Rows, each with its class:
0.78, -0.43, 0.42, -1.15, 0.31, -0.32, -0.18, 2.65, 0.00, -2.47, -2.86, 0.31, -2.23, 0.93, -0.86, -0.30, -0.71, -3.18, -0.84, 0.82, -3.07, 0.96, 1.34, -0.28, 0.96, 0.91, -0.38, -0.45, -0.48 : tuded
-0.13, -0.23, 1.10, -0.32, 1.66, -0.68, 0.26, 2.57, 0.02, -1.78, -2.68, -0.18, -1.69, 0.31, -1.48, 0.38, 1.29, -4.45, 0.29, 2.36, -1.87, 0.66, 1.18, -0.19, 1.20, 1.36, -0.63, -0.48, -2.61 : vug
-0.19, -0.01, 0.38, -0.69, 0.14, -0.07, 1.52, 3.47, 0.08, -0.02, -0.47, 0.81, -0.17, 0.57, -0.05, -0.41, 4.49, 1.37, 1.54, 2.41, -0.29, -1.08, 0.24, 0.03, 1.62, 0.34, 0.39, 0.27, -1.79 : vug
0.94, -0.31, 0.29, -0.13, 1.22, -0.42, 0.01, 4.93, -0.24, -1.27, -2.20, 0.22, -3.44, 0.67, -0.73, 0.33, 1.08, 0.11, 0.10, 0.18, 0.67, 0.32, 0.95, 0.16, 1.13, -0.54, -0.38, -0.06, -0.01 : vug
-0.68, 0.14, 1.01, -0.17, 0.33, 0.30, 0.52, 2.76, 0.41, -1.22, -0.77, 0.39, -0.36, 0.49, -1.06, 0.55, 1.32, -1.51, 0.52, -0.51, 1.09, -0.05, 0.85, 0.11, 0.40, -0.82, -0.30, -0.74, -1.62 : maket
-0.64, 0.25, 0.01, -0.12, 0.27, 0.45, 0.38, 1.46, -0.12, -0.73, 0.48, -0.45, -0.32, 0.16, -1.09, 0.32, 1.78, -1.19, 0.61, 0.61, 1.28, -0.27, 0.25, 0.32, -0.84, 0.95, -0.23, -0.11, -1.84 : maket
1.17, 0.21, 0.74, 0.64, 1.13, -0.10, -0.55, 2.14, 0.13, -0.29, -1.48, 0.03, -1.60, 0.10, -0.45, 0.20, -0.51, 1.19, -0.10, -0.38, -0.47, 0.88, 0.31, 0.07, 3.19, 0.06, 0.03, 0.29, 0.46 : vug
-0.34, 0.05, 0.93, 0.66, 1.01, 0.21, 0.11, 2.17, 0.14, 0.08, -1.37, 0.08, 1.04, -0.26, -0.40, 0.92, 1.24, -0.20, 0.64, -0.87, 1.26, 0.02, -0.09, 0.34, 1.80, -2.35, -0.49, -0.16, -1.92 : maket
-1.33, 0.05, 0.30, 0.62, 1.14, 0.27, -0.45, 1.67, 0.67, -0.89, -0.41, 0.01, 0.40, 0.26, -1.05, 0.79, 0.45, -4.70, 0.74, 0.04, 2.37, 0.23, 0.57, 0.00, 0.11, -0.70, -0.81, -0.94, -2.10 : maket
0.89, 0.00, 0.43, 0.37, 1.80, -0.29, 0.48, 4.48, -0.29, 0.11, -2.79, 0.98, -0.03, 0.25, -0.29, 1.02, 2.02, -1.11, 0.72, 0.73, -2.35, 0.54, -0.68, -0.11, 4.24, -1.16, -0.61, -0.64, -0.72 : Lozep
0.36, -0.36, -0.36, -0.06, -0.18, -0.88, 0.60, 2.27, -0.52, -1.40, -1.20, 0.31, -0.78, 0.68, -0.84, 0.04, 1.19, -2.66, -0.28, 1.08, -1.93, 0.28, 1.41, -0.01, 0.58, -1.66, -0.20, 0.15, -0.92 : tuded
-0.19, -0.34, 1.32, 0.13, 1.38, 0.44, -0.35, 2.71, 0.30, -0.69, -1.54, -0.43, 0.03, -0.53, -0.58, 0.40, 0.89, 0.55, 0.82, 0.18, 0.29, 0.43, -0.26, 0.08, 1.83, 1.04, -0.47, -0.52, -1.83 : rimem
-0.08, 0.39, 1.51, -0.28, -0.18, -0.31, 0.59, -0.47, -0.55, -0.72, 1.87, -0.76, -2.25, 0.31, -0.70, 0.00, 0.72, 0.18, 0.76, 1.84, 0.05, 0.14, 1.14, 0.24, 0.60, 2.07, -0.01, 0.53, -1.46 : tini
1.11, -0.49, -1.36, 0.01, 1.12, -0.44, -1.45, -0.76, -0.03, 1.50, -3.33, -0.46, 2.17, -1.44, 0.69, 0.46, -0.23, 0.00, -1.23, -0.21, -1.47, 0.25, -0.06, 0.34, -1.38, -2.58, 0.17, 0.40, -0.13 : Lozep
-0.73, -0.29, -0.40, 0.52, 1.45, 0.30, -0.71, 3.73, 0.05, 1.32, 0.49, -0.31, -0.76, -0.47, -1.07, 0.47, 0.48, 0.07, -0.60, 0.27, 0.80, 1.18, -1.14, -0.48, -0.87, 0.27, -2.31, -0.32, -0.40 : rimem
0.39, -0.07, 0.08, 0.52, 1.25, 0.34, -0.46, 2.40, 0.21, 0.03, 0.07, -0.12, 0.70, -0.05, -0.74, 0.32, 0.93, -1.48, -0.47, -0.50, -0.57, 0.05, -1.12, 0.79, 0.19, -1.90, -0.41, 0.06, 0.18 : rimem
-0.42, -0.13, 0.71, 0.29, 1.31, 0.78, -0.39, 4.78, 0.23, 0.26, -0.24, -0.33, 0.11, -0.38, -0.70, 0.66, 1.47, 2.30, 0.10, -1.47, 2.46, -0.06, -0.89, 0.76, -0.62, -0.92, -0.69, -0.08, -1.01 : rimem
-0.41, 0.11, 0.59, -0.64, 2.15, 0.73, 0.35, 5.98, 0.05, 0.09, 0.42, -0.06, -2.66, 0.46, -1.99, 0.97, 1.78, -1.74, -0.98, -1.20, 1.35, 0.14, -1.45, 0.80, -3.73, 0.14, -1.25, -0.51, -0.30 : rimem
-1.32, -0.08, 0.66, -0.29, 0.73, 0.31, -0.24, 2.78, 0.75, -0.75, -1.77, 0.99, -2.20, 0.00, -0.86, 0.59, -1.18, 0.47, -0.21, -1.39, 1.04, 0.71, 0.70, -0.37, 0.94, -0.30, -0.37, -0.92, -0.61 : Rakag
-0.25, 0.06, 1.40, 0.06, 1.60, 0.11, 0.08, 3.73, 0.31, -0.95, -2.07, 0.12, -0.71, 0.17, -0.85, 0.72, 1.77, -1.59, 0.92, 0.07, 0.32, 0.27, 0.39, 0.13, 2.34, -0.19, -0.70, -0.42, -2.30 : maket
0.99, 0.04, 0.66, -0.23, 1.12, -0.68, -0.37, 1.61, 0.21, -0.01, -2.71, -0.70, 0.23, -0.44, -0.06, 0.47, 0.31, 1.85, -0.30, -0.83, -1.25, 0.60, 0.19, 0.15, 1.68, -1.12, -0.43, 0.08, -0.60 : Lozep
0.08, -0.08, 1.04, 0.89, 0.88, -0.14, -0.47, 5.20, 0.60, -2.32, -3.42, 0.01, -0.68, 0.53, -0.73, 0.68, 0.65, 1.41, 0.84, -1.56, 2.42, 0.13, 1.26, 0.07, 3.88, -1.43, -0.69, -0.59, -1.21 : vug
0.47, 0.37, 1.15, 0.20, 2.28, -0.01, 0.22, 3.30, -0.49, 1.13, -1.73, 0.19, -1.77, -0.36, -0.14, 0.32, 1.56, 1.55, 0.77, 0.00, -0.45, 0.79, -1.05, -0.07, 2.71, 1.01, -0.74, -0.06, -0.48 : Lozep
0.21, 0.09, -0.14, -0.04, 1.16, -0.91, 0.40, -0.80, -0.74, 1.77, -0.90, -0.74, -2.17, -0.64, -0.26, -0.62, 0.49, -2.35, -0.14, 2.83, -1.57, 0.79, -0.09, -0.60, -0.31, 2.41, -0.96, 0.22, -1.10 : giki
0.13, -0.29, 1.26, 0.74, 6.08, -0.37, -1.02, 7.02, 0.34, -0.15, -5.75, 0.21, -3.41, 0.10, -2.61, 2.13, 1.57, -7.02, -0.27, -0.96, 0.13, 2.21, 0.49, 0.11, 3.18, -2.76, -1.88, -1.49, -2.62 : Rakag
-0.12, -0.30, 0.29, -0.80, 1.82, 1.08, -0.34, 4.05, 0.09, 0.14, 0.72, 0.00, -1.82, -0.08, -1.32, 0.64, -0.05, -0.10, -0.37, -1.00, 0.33, 0.91, -1.50, 0.80, -1.46, 0.85, -0.84, -0.60, 0.12 : rimem
1.07, -0.01, 0.86, 0.57, 2.14, -0.48, 0.14, 5.81, 0.09, 0.07, -3.54, 0.37, -1.05, -0.09, -0.43, 0.31, 2.35, 1.41, 0.64, 0.22, -1.14, 0.53, -0.16, 0.17, 3.65, -0.98, -0.42, 0.21, -0.74 : Lozep
1.17, 0.19, 0.87, -0.20, 1.28, -0.42, 0.25, 0.81, -0.69, -0.20, -1.40, -0.51, -0.07, -0.16, -0.70, 0.59, 1.46, -2.09, -0.48, 0.74, -2.25, 0.56, 0.16, 0.47, 0.47, -2.00, -0.56, 0.38, -1.32 : tini
-0.77, -0.06, 1.19, 0.53, 1.49, 0.35, 0.32, 2.61, 0.39, -1.27, -1.65, 0.27, 1.84, -0.18, -0.97, 0.67, 1.83, -4.16, 0.72, -0.19, -0.10, 0.16, -0.72, 0.34, 1.44, -1.15, -0.99, -1.12, -3.01 : maket
-0.78, -0.37, 1.91, 0.19, 1.63, 0.14, 0.14, 2.48, 0.48, -2.74, -0.87, 0.16, -2.24, 0.92, -1.68, 0.71, -0.49, -3.35, 0.65, -0.48, 0.25, 0.94, 1.43, 0.21, 3.05, 0.94, -0.04, -0.96, -1.45 : Rakag
-0.56, -0.12, 0.95, 0.15, 1.04, -0.23, 0.19, 2.13, 0.39, -1.09, -1.36, 0.03, -0.56, 0.38, -0.96, 0.54, 1.39, -2.54, 0.89, 0.70, 0.63, 0.20, 0.97, 0.17, 1.90, -0.27, -0.29, -0.66, -2.14 : Rakag
-0.45, -0.19, 0.67, 0.08, 1.73, -0.19, 0.12, 4.00, 0.87, -0.59, -3.89, 0.45, -0.26, -0.05, -0.40, 0.38, 1.74, -0.98, 0.47, 0.49, 0.35, 0.31, 0.63, -0.21, 2.75, 0.14, -0.71, -0.48, -2.10 : Lozep
0.93, -0.16, 1.70, 0.40, 1.14, 0.23, -0.14, 3.81, 0.37, -1.50, -1.59, 0.41, -0.86, 0.19, -0.58, 0.42, -0.17, 2.10, 0.56, -0.64, -1.43, 0.79, 0.32, 0.20, 4.13, 0.02, -0.30, -0.57, -0.35 : Lozep
-0.81, 0.04, 0.20, 0.06, 0.17, 0.20, 0.44, 2.00, 0.81, -1.13, -1.68, 1.11, 1.65, 0.47, -0.18, 0.48, 1.49, -3.20, 0.89, 0.07, 0.38, -0.31, 0.29, -0.03, 1.09, -1.27, -0.15, -1.17, -1.71 : maket
-0.59, -0.32, 0.85, 0.16, 0.62, 0.72, -0.55, 2.35, 0.52, -1.23, -1.26, 0.31, 1.50, -0.29, -0.17, 0.29, 0.23, -1.77, 0.36, -0.48, -0.01, 0.33, -0.41, 0.28, 1.36, -0.42, -0.61, -0.86, -1.55 : maket
0.66, -0.21, 0.67, 0.54, 1.87, -0.08, -0.81, 2.52, 0.29, -0.04, -2.22, -0.04, 0.98, -0.79, -0.39, 0.65, -0.05, -0.01, -0.42, -1.15, -0.69, 1.10, -0.95, 0.46, 1.88, -1.45, -0.90, -0.41, -0.65 : Lozep
0.44, 0.02, 0.50, 0.58, 0.45, -0.71, -0.84, -1.41, 0.24, 0.29, -1.67, -0.72, 1.46, -1.03, 0.31, 0.69, -0.52, 0.42, 0.09, 0.53, -1.21, 0.59, 0.59, -0.06, 2.99, -1.14, -0.39, 0.41, -1.60 : Lozep
0.21, -0.28, 0.01, 0.46, 2.28, -0.19, -0.55, 3.77, 0.04, 0.69, -1.80, -0.38, -1.25, -0.36, -0.47, 0.47, 0.06, 0.49, -0.15, -0.11, 0.29, 0.89, -0.13, -0.11, 1.58, -0.15, -0.42, -0.11, -0.01 : Lozep
-0.48, 0.04, 0.29, -0.01, 1.63, -0.14, 0.31, 1.99, 0.06, 0.09, -1.02, -0.12, -1.85, -0.12, -0.34, -0.26, 1.04, -1.85, 0.86, 1.99, 0.42, 0.56, 0.03, -0.45, 1.48, 2.19, -0.58, -0.25, -1.43 : Rakag
0.79, -0.22, 0.31, 0.23, 0.74, -0.27, 0.18, 4.12, 0.22, -0.21, -2.39, 0.61, 0.53, -0.30, -0.14, 0.30, 1.34, 1.96, -0.06, -0.50, -1.40, 0.28, -0.41, 0.26, 2.38, -1.69, -0.49, -0.04, -0.50 : Lozep

Rows with their classes:
-0.18, -0.04, -1.54, 0.13, -1.73, 2.43, -1.50, -1.33, 0.63, 0.69, -0.31, -0.35, -1.29, -0.87, 0.46, -0.43, -0.60, 2.12, 0.28, 2.89, -0.27, 1.64, 0.80, -0.58, -0.35, 2.25, 1.59, 0.65, -3.77 : R
0.43, 0.50, -0.07, -1.42, 1.47, 2.10, -0.13, -0.65, 1.49, 1.48, -0.30, 1.87, -1.91, 0.36, -2.20, 1.31, -1.24, 4.19, -0.68, 3.68, -0.48, 1.63, 1.68, 0.73, 1.26, 1.39, -0.78, -0.10, -3.96 : H
2.40, -0.40, 2.73, -2.17, 0.74, -1.11, -0.52, -2.19, 2.68, 0.52, -0.75, 4.45, -2.08, -0.06, -3.32, 0.91, 0.15, 3.54, 0.15, 0.20, -0.06, 1.46, 0.66, 2.43, 1.01, 1.41, -1.80, -1.39, -3.14 : H
0.31, 0.36, -0.13, 0.58, -0.33, 0.58, 2.82, -2.59, 0.92, -1.04, -1.11, -2.88, -2.66, -1.08, -0.87, 1.50, 0.97, 2.38, 0.67, 3.29, -0.39, 1.21, -0.02, 1.96, 0.30, 2.33, -1.64, 3.73, -4.52 : F
-0.21, 0.64, 0.94, -0.34, 0.47, -0.28, 0.20, -0.82, 0.39, 0.02, 0.74, 0.01, -2.62, -0.19, 0.59, 0.91, -0.16, 1.43, -0.90, 2.74, -0.25, 0.97, 0.71, 1.61, 1.41, 0.58, 0.47, 1.32, -2.17 : F
0.33, 0.25, -1.17, 0.22, -1.74, 2.45, 2.72, -0.43, 0.72, -0.04, -0.18, -0.58, -1.46, -0.01, 0.54, -0.02, -0.03, 1.00, 0.71, 2.85, -0.52, 1.33, 1.15, 0.04, 0.43, 1.97, 0.46, 0.48, -3.50 : R
0.35, -0.05, 0.32, -0.70, -0.17, 0.76, 1.83, -1.27, 0.74, -0.20, -0.54, 2.32, -1.66, 0.13, -0.52, 0.90, -0.17, 2.36, 0.30, 2.66, -0.38, 1.27, 1.29, 0.90, 0.67, 1.42, -1.13, 0.88, -3.38 : F
